Below is a small trained network, with its code and all its weights. Each question gives an input and a class and asks what happens when units are switched off, that is, made to give their printed mean instead of their output.

import numpy as np


def w(rows, s, z=0):
    codes = np.array(rows[::2]) - 128.0
    scale = np.full(codes.shape[1], s)
    scale[-1] = z or s
    return codes * scale


def f(y):
    return y / 2 * (1 + np.tanh(0.7978845608 * (y + 0.044715 * y**3)))


def log_softmax(a):
    a = a - a.max(-1, keepdims=True)
    return a - np.log(np.exp(a).sum(-1, keepdims=True))


def net(x, mask):
    res = np.array(x, float).reshape(1, 8) / 4 @ E
    y = f(res @ A[0][:, :-1].T + A[0][:, -1])
    res = res + np.where(mask, y, B[0][:, -1]) @ B[0][:, :-1]
    return log_softmax(res[-1] @ U[:, :-1].T + U[:, -1])


A, B = {}, {}
E = w([
[130,128,127],'x0',
[37,199,173],'x1',
[130,127,127],'x2',
[130,128,126],'x3',
[130,128,127],'x4',
[129,126,125],'x5',
[116,185,2],'x6',
[26,20,87],'x7',
],0.0062)
A[0] = w([
[122,198,9,111],'N1',
[125,106,200,87],'N2',
[112,161,60,80],'N3',
[128,164,78,66],'N4',
[170,213,153,125],'N5',
[106,69,104,68],'N6',
[152,104,178,101],'N7',
[32,191,157,134],'N8',
[176,150,176,79],'N9',
[172,171,148,88],'N10',
[157,107,95,196],'N11',
[116,108,128,38],'N12',
[188,68,103,202],'N13',
[85,79,117,70],'N14',
[155,218,149,84],'N15',
[130,105,202,80],'N16',
[107,94,91,55],'N17',
[145,61,108,60],'N18',
[63,186,142,141],'N19',
[170,174,171,221],'N20',
[90,165,58,77],'N21',
[71,63,124,149],'N22',
[79,76,115,139],'N23',
[158,210,98,109],'N24',
[180,100,41,110],'N25',
[197,89,84,101],'N26',
[77,78,112,80],'N27',
[72,198,60,115],'N28',
[243,167,158,82],'N29',
[133,156,161,221],'N30',
[83,205,147,62],'N31',
[58,100,104,95],'N32',
[94,101,97,67],'N33',
[60,176,159,161],'N34',
[145,168,53,97],'N35',
[223,177,150,55],'N36',
[180,202,147,93],'N37',
[75,178,159,163],'N38',
[65,146,166,213],'N39',
[54,121,125,86],'N40',
[142,88,156,241],'N41',
[145,162,139,188],'N42',
[180,90,120,254],'N43',
[111,95,201,91],'N44',
[166,76,186,143],'N45',
[122,123,205,120],'N46',
],0.011,0.0054)
B[0] = w([
[35,129,201,225],'N1',
[94,149,188,160],'N2',
[81,100,231,150],'N3',
[114,84,251,132],'N4',
[134,59,95,201],'N5',
[178,86,132,147],'N6',
[92,136,181,150],'N7',
[216,183,115,202],'N8',
[96,59,168,154],'N9',
[148,2,134,152],'N10',
[110,198,118,193],'N11',
[205,80,229,105],'N12',
[163,218,99,234],'N13',
[159,38,159,148],'N14',
[147,56,120,174],'N15',
[62,118,201,160],'N16',
[164,72,161,129],'N17',
[209,97,157,143],'N18',
[172,162,119,176],'N19',
[84,82,33,238],'N20',
[119,98,214,156],'N21',
[143,67,78,208],'N22',
[149,69,85,187],'N23',
[95,73,142,177],'N24',
[136,179,180,195],'N25',
[196,189,179,176],'N26',
[179,73,125,159],'N27',
[112,176,174,186],'N28',
[143,54,124,215],'N29',
[93,107,81,207],'N30',
[225,121,172,146],'N31',
[164,32,118,166],'N32',
[147,54,165,131],'N33',
[203,201,89,190],'N34',
[64,134,236,168],'N35',
[169,56,133,188],'N36',
[132,13,116,182],'N37',
[174,151,98,183],'N38',
[147,163,75,217],'N39',
[214,75,133,151],'N40',
[95,186,96,236],'N41',
[141,98,45,180],'N42',
[118,237,76,255],'N43',
[106,143,168,169],'N44',
[68,204,180,198],'N45',
[81,172,162,177],'N46',
],0.0053)
U = w([
[158,66,130,11],'0',
[79,159,252,95],'1',
[109,166,100,255],'2',
[113,162,94,190],'3',
[121,161,103,176],'4',
[212,196,146,7],'5',
],0.016,0.0033)

Each question gives the input, the list of numbers given to net, and the class t.
The units are the neurons (one row each of A and B). Each row of codes is followed by its name. A weight is (code - 128) times the scale printed after its matrix; where a second scale follows, it is the last column's (A, B and U).
mask holds one flag per neuron, in row order. A switched-off neuron (its flag False) gives its mean, the last column of its row in B, instead of its output. The means were averaged over made-up inputs and are rounded, as every weight is.
A unit's drop is (log p(t) with every unit on - log p(t) with that unit switched off) / (log p(t) with every unit on - log p(t) with every unit switched off).
The circuit of an input: a set's keep is (log p(t) with only the set's units on - log p(t) with every unit switched off) / (log p(t) with every unit on - log p(t) with every unit switched off). Starting from the 12 units with the biggest drops (on a tie, the unit counted first), units are removed one at a time, each time the one whose removal leaves the highest keep (on an exact tie, the one counted first), for as long as the keep stays at least 0.8.
circuit, biggest first: the units of the circuit, biggest drop first
unit that matters most: the unit with the biggest drop
k most important neurons: the k neurons with the biggest drops, biggest first
drop when u is switched off: that unit's drop, to one decimal
input [4,8,0,-4,5,-2,7,-3], class 5: circuit, biggest first	(N8)
input [1,-7,4,-3,-2,-3,4,0], class 5: circuit, biggest first	(N26; N25)
input [5,8,5,-8,-6,-8,-6,-1], class 4: circuit, biggest first	(N39; N34)
input [-5,-7,1,3,4,8,8,-7], class 1: circuit, biggest first	(N1; N35; N4)
input [-2,3,7,-8,0,0,8,-7], class 1: circuit, biggest first	(N1; N35)
input [1,5,4,7,-7,0,-6,4], class 3: 2 most important neurons	(N39; N1)
input [4,-5,-3,2,-3,-6,-2,-6], class 0: 2 most important neurons	(N29; N36)
input [-5,6,-1,-5,2,-5,-5,0], class 5: circuit, biggest first	(N8; N34)
input [-7,6,-6,-2,4,-7,7,6], class 1: circuit, biggest first	(N1; N21)
input [-2,-7,1,-1,2,5,-6,4], class 5: circuit, biggest first	(N13; N20; N43)
input [2,7,-7,-6,-3,7,-3,-3], class 5: circuit, biggest first	(N8; N34)
input [6,-6,-8,1,2,2,-3,-7], class 0: 2 most important neurons	(N29; N36)
input [-6,7,-5,1,7,3,-6,7], class 0: drop when N22 is switched off	0.2
input [8,1,-8,7,5,3,-5,-5], class 2: unit that matters most	N20
input [0,5,7,-4,-1,5,4,4], class 5: drop when N20 is switched off	0.2
input [-2,5,-1,7,-7,-1,2,-8], class 0: drop when N17 is switched off	0.0
